[[  7 -19 -31   4  42 -50]
 [  7 -20  -9   3  42 -55]
 [  7 -23 -84   1  42 -55]] → 7, -55

[ -3  61 -75  18 -77  -6] → -3, -6

[ 73 -31  25  67 -45 -47] → 73, -47

[[ 25 -28  74  -8]
 [ 79 -79 -67 -83]] → 25, -83

[ 16 -24 -13 -72  30  32] → 16, 32

[[-70   9  30  25 -52]
 [-28   1 -17 -14  -3]] → -70, -3
---
[[440, 191, 706, -608, 757],
 [603, 160, 737, 170, 639]]	440

[[-273, -13, 397, -302, -8, -226],
 [-729, -334, 821, -269, -217, -663]]	-273

[[131, 213, 158, 45, 213],
 [98, 95, 152, 81, 226]]	131

[[5525, 7915, 6903, 5038, 7676, 5428],
 [6629, 2505, 1060, 7625, 2875, 3238]]	5525

[[8109, 8184, 9130, 9559, 9580],
 [8015, 5485, 4103, 2856, 1693]]	8109

[[522, 806, 765, 699, 245],
 [512, 292, 391, 400, 533]]	522
---
[140 149 175 230 144 195  16] ⇒ 16
[67 88 61 77 13 84 85] ⇒ 85
[15 48 35 17 77 39] ⇒ 39
[ 14 155 172 211  38 190 180] ⇒ 180
[0 7 9 7] ⇒ 7
[-33 -22  34 -12 -34] ⇒ -34
---
[[-49 -30  -4 -22  33]
 [-17 -16 -24 -17  34]
 [-23 -20 -23 -18  29]] Out: -30

[ 75 955 838 379  45] Out: 955

[3556 5944 6379 2633 4228 9014] Out: 5944

[31 40 22 50 26 78] Out: 40

[-796 -843  503  716 -630] Out: -843

[ 486   25  613 -898  528 -827   22] Out: 25

[2 4 2 7] Out: 4

[22  5 13 57 77] Out: 5
---
472	526	567	516	408	376
41	880	613	720	566	233
527	185	446	639	935	179
→ 185

-542	726	-369	-82	908	-117	-322 → -322

904	758	166	493	483 → 493

233	44	155	134	130 → 134

-49	29	40	-15	5	-42	38 → -15

83	197	58	27	131	114	98
87	30	156	193	52	65	146
→ 52

-388	-110	541	-791 → -110

403	469	79	968 → 469
---
Input:  82   -6   76   -8  -45  -12
Output: -8

Input:
-69  -17   -5   11   28
  5   66   -7   36  -39
  6   71  -58   45  -30
Output: -5

Input: -12    2    7  -59  -75
Output: 7

Input:  64   63    0  -12   46    9   -7
Output: 46

Input:
-51    3  -41  -16  -24  -12  -50
-17   -2  -42  -40  -60  -18  -25
Output: -24

Input:  38  -47   12   22  -65    5   56
Output: -65

Input:  64   47   62    6  -21
Output: 62

Input:   3   82   61  -57   41
Output: 61
---
[[-17, -25, -12, 66, 26, -23], [-59, -57, -24, 10, -8, -49], [-47, 63, 50, -23, -45, -24]] | -8
[[20, -18, -18, -2], [12, 67, -5, 5], [-2, 3, 2, 0]] | -5
[[16, 41, 47, 19, -57], [-35, -19, -66, -25, 16], [47, -74, -9, -76, 49]] | -25
[[-32, -16, -74, -48, 39, -43, 51], [-30, -19, -66, -50, 39, -32, 48], [-31, -18, -56, -57, 40, -21, 48]] | -32
[[-5, 1, 1, -26, -68], [16, -6, -8, 27, 75], [-2, -9, 0, -18, -45]] | 27
[[54, 48, -49, 6, 11], [-2, 38, -37, -43, -41], [-15, -66, -53, 40, 23]] | -43
[[28, 37, -17, 15, -54, 3, 3], [-39, 7, 25, -6, -19, -19, -18], [-60, -9, 31, -21, -14, -11, -8]] | -19
---
array([[ 12,  32, -15,  10, -43,  16,  24],
       [ 17,   7,  48,  10,  44,  14, -16],
       [ 12, -49,  35,  11,  25,  12,  36]]) ans = 24

array([[216,  96,  61, 167,  45, 154],
       [220, 156, 117, 192, 131, 143]]) ans = 154

array([[7, 4, 8, 7, 7, 8],
       [8, 5, 8, 5, 2, 8],
       [6, 3, 8, 7, 7, 6]]) ans = 8

array([[-29, -36, -32,   2,  29,  10, -13],
       [-10, -14, -25, -24,   0,   5,  12],
       [-18,  -2, -16,  13,  27,   3,  -9]]) ans = -13

array([860,  46, 526, 603, 631]) ans = 631

array([75, 18, 26, 10]) ans = 10

array([[-489, -572, -690, -617],
       [ 729,  500,  639,  437]]) ans = -617

array([3116, 2661, 5327, 6558, 7988]) ans = 7988
---
[-0.092 -0.010 -0.087  0.099] → -0.087

[[-21.38 -15.72  21.54 -14.11  13.14]
 [ -7.54 -17.31  15.20  -0.28  -2.64]
 [ 10.19   4.41   0.86  -9.62   2.79]] → 13.14

[-123.2  103.6 -120.9    1.6  -98.4 -133.2] → -98.4

[-150.3 -138.5  121.4 -146.1  151.6   65.6   75.2] → 75.2

[ 0.137 -0.126  0.095 -0.011  0.118 -0.150] → 0.095

[ -84.567 -188.870 -170.936  113.715  -16.776 -118.589] → -84.567

[ 0.15  0.07 -0.13  0.00] → 0.00

[[ -7.42  -6.70   5.26  14.12]
 [-11.51 -13.18  -4.81   0.79]
 [ 15.26 -14.42  -0.24   5.06]] → 5.26
---
Q:
[[ -1  30  64 -45]
 [ -1 -63  27  -9]
 [ 38 -39 -13  -1]]
A: 30

Q: [-25 -35 -32 -83  21 -64 -23]
A: -35

Q:
[[-16 -49 -15 -11  12 -12]
 [ 75  45 -11  33 -35  39]]
A: -49

Q: [-59  43 -73  55 -81]
A: 43

Q: [  7   9 -68  23   6  -2  12]
A: 9

Q: [ -3 -29  14 -61]
A: -29

Q:
[[-37  63 -32 -37 -45]
 [-22  42 -29 -31 -37]
 [-32  63 -35 -36 -45]]
A: 63

Q: [-37  46  50 -49  15 -67  30]
A: 46

Q: [  7  -3 -25  62 -57  -1]
A: -3

Q:
[[-48 -54  16 -65]
 [-15 -27  29 -49]]
A: -54
---
array([ 841, -308,  483, -680, -174,  863])	863, -680

array([458, 397, 557, 762, 238, 416, 481])	762, 238

array([29, 95, 16, 71, 26, 12, 42])	95, 12

array([[701, 475, 735, 552, 736],
       [424, 215, 375, 566, 755],
       [540, 249, 382, 387, 833]])	833, 215

array([115,   4, 248,  75, 199])	248, 4

array([0, 1, 2, 4, 5, 6, 8])	8, 0

array([[79, 45, 75, 54],
       [18, 63, 53, 50],
       [53, 80, 43, 40]])	80, 18

array([97, 63, 21, 48])	97, 21
